-13,-10,-1,-5,32,2,-14,17,-14,-17,-7,-14,15,19,-5,13,-22,1,-7,-14,-18,-20,-5,15,-12,-4,-4,-4,16,0,18,-23,16,19,8,23,0 -> <209>
14,-12,28,-33,-16,16,-23,-28,-8,-15,23,-26,-17,-2,-48,5,11,-32,-54,0,-28,-18,9,-43,-11,-63,3,-11,76,30,29,31,5,-33,-1,23,24 -> <198>
18,-1,10,-15,3,-9,-28,4,-2,-18,5,-9,18,-8,-15,21,-10,-14,9,-14,8,-10,-2,12,-3,-5,1,-13,21,1,6,-7,18,-2,7,23,26 -> <102>
-32,-7,-19,-19,2,9,-30,13,-7,7,7,-9,1,-9,17,-1,-5,-9,-10,-8,-8,-16,-2,-3,-1,4,9,-6,11,18,-3,6,0,-2,21,-4,8 -> <88>
-26,6,-32,6,36,-6,-7,3,-7,15,-13,6,-6,42,16,20,-22,27,30,-16,0,-7,-16,36,9,51,13,3,-52,-28,-13,-44,1,53,4,-17,-30 -> <209>
-11,5,-15,-2,-2,0,16,-12,-5,18,-11,0,-9,18,10,-4,2,14,1,-1,-6,-10,3,7,-5,10,-10,1,-27,-11,3,-4,-12,15,6,-24,-26 -> <107>
7,3,5,-27,-21,1,-3,-10,-10,13,15,-22,-4,15,-24,-4,-13,4,-7,-7,-1,-7,9,-16,0,-12,1,-10,21,14,-6,9,-9,-16,7,14,27 -> <34>
-14,-6,2,-33,22,-8,5,-8,-11,9,-6,-11,-16,5,-7,0,-5,6,-16,-8,-29,-9,-31,-26,-17,-20,12,-5,11,25,13,-3,4,19,22,-13,-6 -> <53>
-16,-1,-4,-10,33,-16,-1,13,-14,-6,-15,4,0,7,9,8,-18,18,15,-10,-15,-11,-29,0,-15,11,-1,-2,-27,-10,9,-31,5,41,-15,1,-23 -> <209>
-23,1,-22,-2,36,-14,-11,22,-11,13,-22,5,7,25,27,25,-34,16,30,-17,-11,-14,-42,28,-2,40,16,0,-53,-26,-3,-55,9,62,12,-14,-19 -> <209>
6,11,-10,-1,-2,-9,-34,-3,-15,11,-9,-17,-10,17,0,37,-18,19,24,-13,-3,-10,-24,3,23,28,16,-12,-31,-24,-16,-25,0,38,-19,0,7 -> <141>
15,-1,25,2,-24,2,-24,-23,5,-17,14,-17,3,4,-26,10,14,-38,-19,-9,-14,-21,31,-9,10,-42,-37,-5,46,13,11,32,6,-39,9,21,32 -> <27>
11,-6,3,-12,-3,13,-10,-21,1,-7,14,-19,1,15,-29,-1,8,-26,-18,-5,7,-11,42,0,4,-28,-9,-3,41,-2,17,13,6,-34,25,18,14 -> <102>
-4,15,11,-32,-18,9,-12,-17,-18,-5,21,-31,1,18,-38,-6,-3,-6,-27,-9,-11,-7,20,-13,-5,-35,-14,-11,39,10,5,9,-1,-20,13,5,20 -> <198>
13,4,19,-12,-19,21,-43,-6,-16,-33,9,-31,21,8,-40,24,-7,-32,-23,-13,-14,-23,20,-11,6,-44,-10,-22,70,17,19,-15,22,-18,27,31,33 -> <185>
-7,5,-3,2,7,12,9,-19,3,1,4,7,-19,13,-5,-11,29,1,-8,2,1,-16,20,-7,-2,-8,-25,12,-7,-1,4,-6,0,0,8,-20,-25 -> <184>
-19,18,-19,7,38,-22,-19,20,-12,8,-17,0,28,25,26,19,-31,6,39,-14,-4,-22,-22,24,8,37,-13,-9,-40,-12,-1,-42,17,46,26,5,-7 -> <102>
11,6,21,-5,3,12,-28,-11,0,-9,10,1,5,2,-14,24,-4,-26,6,-7,-8,-8,-1,-7,8,-11,-21,-15,27,4,9,-8,20,-1,-3,14,25 -> <184>
-10,-10,-9,-18,0,22,-19,7,-3,28,30,-1,-21,-3,-20,10,-12,-5,-27,4,-2,-9,-5,-15,5,0,46,0,14,7,-6,0,-5,-1,6,6,29 -> <34>
19,-21,51,-21,-25,23,-24,-20,-4,-45,25,-31,4,-6,-63,-12,22,-44,-46,-8,-14,-12,34,-33,-4,-79,-24,-18,102,47,29,28,16,-77,1,47,41 -> <209>
20,-28,29,-45,-46,19,-22,-19,5,-17,35,-37,-19,-31,-43,9,3,-41,-51,0,-29,-15,-4,-48,-14,-76,25,-10,99,40,24,44,9,-57,6,19,60 -> <27>
0,3,24,1,-9,31,-20,-23,-3,-24,22,-19,6,8,-33,-9,34,-47,-38,-3,-6,-13,65,-16,2,-53,-49,-10,78,21,24,18,14,-51,13,27,14 -> <184>
-2,-17,8,-32,-37,28,-18,-16,-2,6,31,-35,-12,-12,-35,1,0,-23,-50,0,-21,-8,14,-9,-14,-41,35,-14,86,27,19,14,6,-40,20,4,33 -> <107>
-7,-5,-4,-19,32,-7,4,-1,-2,25,-1,-6,-18,4,6,7,6,2,-17,7,-20,-15,-31,-19,-13,-6,31,6,-5,17,24,-19,7,28,20,0,-10 -> <102>
35,-20,34,-30,-28,6,-44,-4,-5,-33,21,-45,11,-24,-58,30,1,-37,-41,-11,-27,-21,11,-37,-11,-54,-12,-26,114,39,32,18,30,-49,16,31,60 -> <115>
-27,8,-31,-9,47,-6,-3,5,-21,28,-12,-3,-15,31,18,6,-18,21,-9,3,-26,-5,-3,-2,10,27,16,-1,-35,-3,-3,-22,-12,46,4,-20,-26 -> <198>
3,-1,2,-19,32,6,18,-7,1,28,-4,-13,-22,1,-7,0,-8,12,-11,19,-21,6,-19,-36,-8,1,8,0,-10,-1,16,6,-7,18,-2,-3,-8 -> <184>
25,-10,14,-16,-1,-6,-54,9,-16,-42,-4,-30,28,2,-37,45,-20,-23,-8,-22,-20,-29,4,1,11,-16,-26,-28,71,14,5,-10,37,-14,19,17,50 -> <115>
-4,2,-20,11,23,-24,9,3,6,2,4,11,-2,1,2,-4,-3,9,21,4,-4,-5,9,1,-2,8,-20,1,-34,-25,-1,19,-11,6,15,-21,-17 -> <115>
-17,-7,-9,-19,-11,7,-9,-3,6,17,12,-9,-11,-13,-5,10,-14,-9,-18,-7,-15,-10,-23,-14,-17,-1,25,-14,27,16,16,4,8,-12,24,-12,5 -> <107>
2,4,11,8,-11,2,-27,-3,0,-21,-1,-11,11,8,-3,28,-12,-10,14,-20,-19,-22,9,1,13,-11,-21,-15,26,8,9,-10,19,0,6,22,17 -> <27>
21,-21,31,-31,-3,2,-21,-11,3,-6,4,-36,-10,-14,-32,5,18,-18,-62,8,-35,-26,-9,-43,-14,-56,8,5,69,35,30,23,11,-29,10,19,27 -> <88>
-36,1,-18,-12,-2,19,-1,10,-1,17,7,6,-24,-11,22,-9,10,5,-4,-4,-4,-13,-18,-27,-4,-5,26,4,-16,8,-1,-11,-6,16,8,-12,-12 -> <88>
-2,8,-18,20,7,5,12,-4,14,17,-8,8,-3,13,-2,-5,11,-7,-1,8,9,-5,19,-1,2,8,-10,11,-34,-21,9,-4,-8,4,22,-16,-29 -> <185>
-10,16,-21,-5,-2,-10,-4,4,-10,43,5,6,-11,17,9,7,-17,24,28,-1,15,9,-9,3,21,50,15,-2,-63,-25,-34,-18,-25,37,-19,-16,2 -> <34>
7,7,0,3,-11,0,-33,-5,7,-3,3,-12,0,12,-9,38,3,-8,2,-19,-2,-26,-16,17,11,6,-1,-4,1,2,3,-35,27,8,7,-3,14 -> <141>
-18,16,-46,-21,38,-13,28,10,-9,54,-10,6,-5,38,30,-6,-41,45,38,7,5,21,-16,32,4,67,16,3,-90,-41,-29,-19,-21,60,4,-47,-16 -> <184>
-55,-6,-36,-16,21,5,4,5,-19,28,1,8,-14,7,34,-11,-16,16,14,-4,-8,11,-15,7,-5,28,24,-3,-34,-16,-18,1,-16,49,9,-33,-22 -> <53>
12,-16,39,-42,-10,14,-30,-24,-14,-18,17,-42,-1,-7,-55,4,4,-34,-52,9,-35,-17,-6,-33,-10,-56,-6,-15,98,36,23,14,23,-31,4,29,37 -> <184>
5,-2,5,-27,11,5,-16,-9,-6,21,14,-8,-20,12,-19,15,-2,-12,-38,4,-25,-10,-12,-20,1,-16,27,-4,11,10,12,4,-2,10,2,-6,18 -> <198>
4,-14,25,-2,-30,16,-17,-14,3,-9,27,-10,4,-11,-33,-14,31,-42,-45,7,-6,-12,18,-31,-9,-50,-13,-6,52,18,23,44,4,-45,26,14,25 -> <185>
-11,-1,-16,-7,25,-2,1,-8,-7,29,-6,-27,-11,20,1,17,-19,15,-19,9,-32,-10,-18,9,2,14,26,1,-1,5,8,-24,-5,28,19,-12,-10 -> <107>
-6,-6,10,-23,-6,21,8,-6,-11,15,2,-26,-8,9,-19,-4,12,9,-34,13,-25,-10,-12,-24,-8,-22,18,-3,16,24,20,-14,4,17,28,-2,-1 -> <185>
-14,12,-25,-10,35,-4,14,5,-11,51,-6,-12,-7,53,4,0,-18,43,13,-1,-1,12,4,32,14,56,18,5,-67,-24,-20,-30,-19,50,-2,-25,-8 -> <209>
-1,4,-18,8,14,-17,-27,15,-5,-10,-2,5,14,-2,1,29,-13,-11,29,-17,-3,-9,4,15,7,21,-15,-16,-2,-10,-4,-15,11,21,0,2,6 -> <115>
-5,-7,11,-25,20,16,-5,-16,-7,22,6,-26,-22,1,-28,3,-1,-16,-38,9,-33,4,4,-45,2,-29,19,-11,38,14,21,12,-4,0,-2,8,15 -> <53>
24,3,18,-35,-11,-11,-12,-12,-6,16,14,-26,10,4,-25,0,-8,-11,-5,2,7,6,2,-9,-1,-8,-6,-12,11,1,3,26,-4,-20,10,9,41 -> <102>
-14,5,1,-6,-3,-2,-26,-5,-11,-10,-6,-5,6,15,-5,18,-3,-1,13,-26,-4,-12,-17,7,6,8,-5,-13,5,5,-10,-18,15,21,12,-7,4 -> <53>
5,-2,0,-27,-3,-5,1,-6,-3,7,10,-17,11,14,-11,-10,-12,6,-3,3,9,0,0,16,-9,0,4,-2,10,-4,-8,16,5,-7,19,-4,19 -> <102>
-13,-26,-11,-38,-1,23,-24,10,-12,-1,23,-28,-3,-14,-35,9,-9,-20,-47,1,-19,-12,17,-8,-13,-24,18,-12,74,21,16,13,15,-25,31,1,28 -> <115>
-6,-11,-2,-30,-21,18,-23,4,-9,5,14,-24,-16,-3,-11,9,7,-10,-26,-18,-12,-16,-3,-16,-1,-23,31,-19,44,30,3,0,17,-18,17,-2,36 -> <141>
-6,1,6,-7,1,16,-19,-12,-13,13,2,-6,-21,16,-17,15,-2,1,-5,-7,-16,-17,0,-22,19,-8,21,-12,12,16,-1,-19,-2,14,6,23,1 -> <34>
-42,7,-46,-4,54,-20,31,14,-15,55,-16,16,-30,22,45,-2,-26,60,22,7,-19,-1,-29,1,-4,54,35,15,-82,-13,-11,-52,-22,81,5,-29,-55 -> <34>
-7,-4,20,-11,-11,8,-22,-13,-17,1,0,-21,-7,-3,-3,7,-4,-6,-11,4,-32,-8,3,-25,5,-25,-13,-8,35,26,12,18,-5,-2,-7,23,9 -> <27>
-23,6,-12,-6,21,-19,10,5,-6,25,-20,3,-14,17,33,7,-7,24,8,-2,-31,-15,-34,-8,-7,15,5,4,-34,12,1,-10,-2,46,8,-18,-22 -> <27>
-5,-16,-7,-34,-8,10,-24,9,-9,9,19,-31,-9,-18,-30,9,-8,-10,-29,4,-19,-10,-6,-21,-14,-15,27,-15,53,17,8,24,5,-11,18,-5,30 -> <115>
-30,10,-34,8,33,-28,-14,24,-8,9,-30,9,14,15,45,28,-42,13,42,-16,-18,-16,-28,34,7,47,-5,-4,-49,-17,-15,-32,9,60,9,-14,-19 -> <27>
2,-3,6,11,8,6,-35,3,-5,-14,-2,-12,7,15,-14,29,-7,-5,11,-10,1,-10,-12,19,20,17,8,-6,-6,-12,-12,-26,7,23,-14,14,11 -> <209>
-10,-17,-5,-20,-13,7,-8,14,1,-1,12,3,2,-26,-10,-4,1,-15,-22,2,0,0,-19,-7,-19,-13,30,-5,22,11,3,9,9,-5,23,-10,12 -> <185>
14,-14,39,-37,-11,16,12,-29,1,-8,10,-27,-21,-8,-34,-10,28,0,-39,11,-33,-17,-10,-36,-23,-53,-3,-4,57,32,27,9,13,-5,5,8,2 -> <184>
-3,5,-11,-37,10,-3,2,-8,-12,30,7,-23,-2,29,-15,4,-15,12,-5,-7,-8,6,1,12,-3,19,0,-6,5,1,-7,-7,4,10,23,-19,20 -> <184>
-4,6,-17,15,12,-7,-3,0,-2,0,-1,1,-2,10,-2,-1,12,-4,9,-3,-3,-9,36,2,5,1,-25,-3,-1,-11,1,2,-4,3,5,-10,-16 -> <115>
17,9,19,18,-20,4,-17,-10,9,-24,10,11,12,1,-7,1,30,-31,15,-11,29,-15,20,-2,11,-18,-34,-2,-3,1,5,6,7,-29,6,16,10 -> <102>
19,-3,28,-38,-24,7,-27,-22,-13,-28,15,-41,16,6,-51,-1,-10,-21,-23,-8,-5,-2,18,-3,-8,-39,-25,-18,88,17,-2,29,18,-47,18,20,41 -> <184>
-29,-2,-20,-18,7,25,-7,-10,-4,14,17,-2,-17,12,-3,5,7,2,-9,-5,4,5,8,27,0,14,24,1,16,2,-11,-18,9,13,25,-20,-7 -> <184>
1,3,-18,-25,-1,-19,-13,0,-12,14,9,-21,6,15,-16,10,-25,16,16,-7,-5,1,3,11,1,19,-6,-14,0,-11,-16,17,-4,2,26,-26,22 -> <115>
-10,2,-1,8,-7,9,-33,10,-19,-6,-9,10,5,10,14,21,-15,-7,21,-15,-4,-25,-6,-14,17,9,-6,-15,-9,2,-1,-29,2,24,-11,25,-3 -> <34>
2,0,4,-16,20,-18,-9,-9,4,23,-11,-3,-22,-1,-7,16,-2,-1,0,1,-18,3,-46,-18,4,8,35,-7,-20,-2,-4,1,-5,35,-6,-13,1 -> <53>
-51,-1,-45,-3,38,2,10,15,-5,47,-4,17,-16,18,32,-4,-10,17,4,5,-1,14,-25,23,0,47,45,7,-62,-26,-15,-13,-14,63,6,-36,-31 -> <53>
5,-15,13,-10,4,-5,3,-16,6,-11,6,-3,-11,10,-23,-12,18,-12,-20,-7,-6,-12,11,-10,-11,-28,-12,6,18,5,12,9,1,-25,6,-3,-5 -> <209>
10,4,2,-4,-6,-12,-49,-4,-9,-23,7,-13,17,18,-23,32,-17,-26,-3,-30,-8,-21,6,-4,10,-4,-18,-21,30,8,9,-2,16,-17,12,18,26 -> <198>
-28,-10,-23,-3,-5,22,-1,13,-3,34,13,9,-6,3,10,-5,4,-3,-10,10,3,1,-15,5,0,18,36,2,-30,-10,-6,0,-8,27,27,-22,0 -> <185>
-9,10,-13,5,14,-12,-24,14,-12,4,-10,9,5,15,17,29,-23,7,24,-19,-4,-16,-15,-1,15,29,4,-10,-21,-6,-12,-43,9,35,-2,3,2 -> <34>
-6,8,1,-10,14,-13,-23,1,-14,-6,-17,-7,1,11,4,28,-8,1,8,-24,-13,-9,-29,-10,2,7,2,-14,-1,4,-1,-28,13,36,2,-6,1 -> <53>
29,-6,24,-26,-11,-7,-41,-9,-5,-30,10,-13,14,-4,-35,29,-4,-23,-1,-22,8,-19,-11,3,0,-19,-1,-18,46,17,8,1,28,-23,15,27,45 -> <102>
11,-3,12,-25,17,-13,-12,4,-10,-4,-2,-21,-7,4,-24,3,-3,3,-44,-1,-36,-25,-16,-35,-22,-29,10,-7,36,31,23,8,8,3,-3,10,7 -> <198>
-10,-10,13,-17,31,5,-11,-9,-18,3,-4,-35,-8,34,-16,6,-3,9,-36,4,-39,-13,-8,-8,3,-12,13,-3,31,26,13,-29,9,18,7,11,-1 -> <209>
3,2,10,-40,-25,9,-5,-9,-10,16,4,-37,-1,5,-20,-11,-3,-1,-17,1,-11,-3,1,-30,0,-22,-4,-10,20,9,5,18,-8,-15,-2,8,29 -> <88>
-12,-14,-9,-26,-11,26,-33,-3,1,0,21,-24,-15,-3,-21,13,8,-29,-38,-10,-8,-18,2,-7,6,-28,40,-2,51,21,3,-1,8,-19,22,9,31 -> <88>
-17,0,-8,-21,17,-3,9,2,-20,26,-9,-19,-28,8,15,-4,0,31,-17,8,-32,-12,-28,-34,-14,-9,22,-2,-9,10,9,-2,-5,36,-11,-8,-14 -> <141>
-31,-12,-11,-9,4,23,-20,9,-11,26,20,-1,-14,6,6,7,-1,-3,-30,3,-13,-20,-2,-7,6,5,31,3,10,15,-4,-23,0,18,16,-2,8 -> <34>
20,-5,15,2,-30,1,-20,-11,6,-22,14,-8,8,3,-36,-4,24,-26,-24,-9,5,-17,25,-16,-2,-35,-14,-8,37,11,11,27,6,-43,32,8,19 -> <185>
